Here is a tiny trained network, its code and every weight. The questions are about switching its units off for an input and a class, where a switched-off unit gives its printed mean instead of its output.

import numpy as np


def w(rows, s, z=0):
    codes = np.array(rows[::2]) - 128.0
    scale = np.full(codes.shape[1], s)
    scale[-1] = z or s
    return codes * scale


def f(y):
    return y / 2 * (1 + np.tanh(0.7978845608 * (y + 0.044715 * y**3)))


def log_softmax(a):
    a = a - a.max(-1, keepdims=True)
    return a - np.log(np.exp(a).sum(-1, keepdims=True))


def net(x, mask):
    res = np.array(x, float).reshape(1, 4) / 4 @ E
    y = f(res @ A[0][:, :-1].T + A[0][:, -1])
    res = res + np.where(mask, y, B[0][:, -1]) @ B[0][:, :-1]
    return log_softmax(res[-1] @ U[:, :-1].T + U[:, -1])


A, B = {}, {}
E = w([
[81,125,52,121,89,204,148,58],'x0',
[125,43,223,148,123,160,89,18],'x1',
[58,19,136,21,115,74,133,149],'x2',
[87,193,194,100,2,80,118,77],'x3',
],0.0097)
A[0] = w([
[129,148,195,146,102,83,83,115,151],'n1',
[178,118,195,186,185,144,94,123,125],'n2',
[164,126,153,169,145,127,108,119,41],'n3',
[137,66,204,110,118,89,93,140,207],'n4',
[102,161,91,101,83,115,129,129,90],'n5',
[98,73,143,130,122,143,121,78,178],'n6',
[196,166,72,246,175,197,146,144,90],'n7',
[124,12,111,99,190,137,144,135,255],'n8',
[117,138,85,133,189,116,132,172,150],'n9',
[112,137,100,186,96,215,128,44,47],'n10',
],0.013,0.0048)
B[0] = w([
[27,146,148,89,52,88,170,42,194],'n1',
[115,110,210,248,176,135,139,91,201],'n2',
[103,122,154,175,138,168,99,127,151],'n3',
[181,83,195,30,185,102,152,120,220],'n4',
[157,81,117,151,109,125,190,86,166],'n5',
[138,61,140,58,151,162,50,136,196],'n6',
[124,228,67,70,179,205,86,97,247],'n7',
[149,77,1,173,39,151,32,203,247],'n8',
[192,137,116,117,106,37,224,152,187],'n9',
[139,26,214,150,170,144,164,53,211],'n10',
],0.0091,0.015)
U = w([
[85,130,154,124,39,72,171,121,149],'0',
[180,94,96,223,121,52,159,207,117],'1',
[146,40,146,145,162,190,31,145,135],'2',
[169,188,85,2,183,118,134,178,90],'3',
[54,218,171,180,104,124,59,123,3],'4',
[124,178,39,120,98,207,43,123,99],'5',
[146,178,163,202,224,180,146,109,157],'6',
[97,103,208,106,138,108,190,68,202],'7',
],0.0099,0.0051)

Each question gives the input, the list of numbers given to net, and the class t.
The units are the neurons (one row each of A and B). Each row of codes is followed by its name. A weight is (code - 128) times the scale printed after its matrix; where a second scale follows, it is the last column's (A, B and U).
mask holds one flag per neuron, in row order. A switched-off neuron (its flag False) gives its mean, the last column of its row in B, instead of its output. The means were averaged over made-up inputs and are rounded, as every weight is.
A unit's drop is (log p(t) with every unit on - log p(t) with that unit switched off) / (log p(t) with every unit on - log p(t) with every unit switched off).
The circuit of an input: a set's keep is (log p(t) with only the set's units on - log p(t) with every unit switched off) / (log p(t) with every unit on - log p(t) with every unit switched off). Starting from all 10 units, units are removed one at a time, each time the one whose removal leaves the highest keep (on an exact tie, the one counted first), for as long as the keep stays at least 0.8.
circuit, biggest first: the units of the circuit, biggest drop first
most important unit: the unit with the biggest drop
k most important neurons: the k neurons with the biggest drops, biggest first
drop when u is switched off: that unit's drop, to one decimal
input [2,-8,2,5], class 0: circuit, biggest first	n7
input [2,-6,5,1], class 1: circuit, biggest first	n7, n1
input [-2,-6,-6,-6], class 3: circuit, biggest first	n7, n9
input [-2,-4,5,-1], class 1: circuit, biggest first	n7, n6
input [3,-1,-2,0], class 6: circuit, biggest first	n8, n1
input [3,-2,-3,-6], class 5: 2 most important neurons	n7, n4
input [-7,-2,-4,-1], class 6: 2 most important neurons	n2, n8
input [-8,3,3,0], class 7: 4 most important neurons	n1, n4, n7, n6
input [5,-7,3,-8], class 5: 3 most important neurons	n8, n7, n4
input [-1,-3,-2,7], class 0: circuit, biggest first	n7, n1
input [-3,0,-3,6], class 0: circuit, biggest first	n10, n1
input [7,7,-3,3], class 7: 2 most important neurons	n8, n10
input [3,-5,-6,-4], class 3: 3 most important neurons	n8, n9, n7
input [7,-3,5,-6], class 5: 4 most important neurons	n8, n2, n10, n4
input [6,-5,7,-7], class 1: most important unit	n9
input [6,1,-7,-1], class 6: 2 most important neurons	n10, n8
input [6,-5,3,1], class 0: 2 most important neurons	n7, n8
input [4,-2,8,-1], class 5: 3 most important neurons	n10, n8, n2
input [5,-3,7,-1], class 5: 2 most important neurons	n10, n8
input [-5,4,-5,-4], class 6: most important unit	n2
input [-1,-2,1,5], class 0: circuit, biggest first	n10, n7
input [8,-5,1,3], class 7: drop when n4 is switched off	-0.1
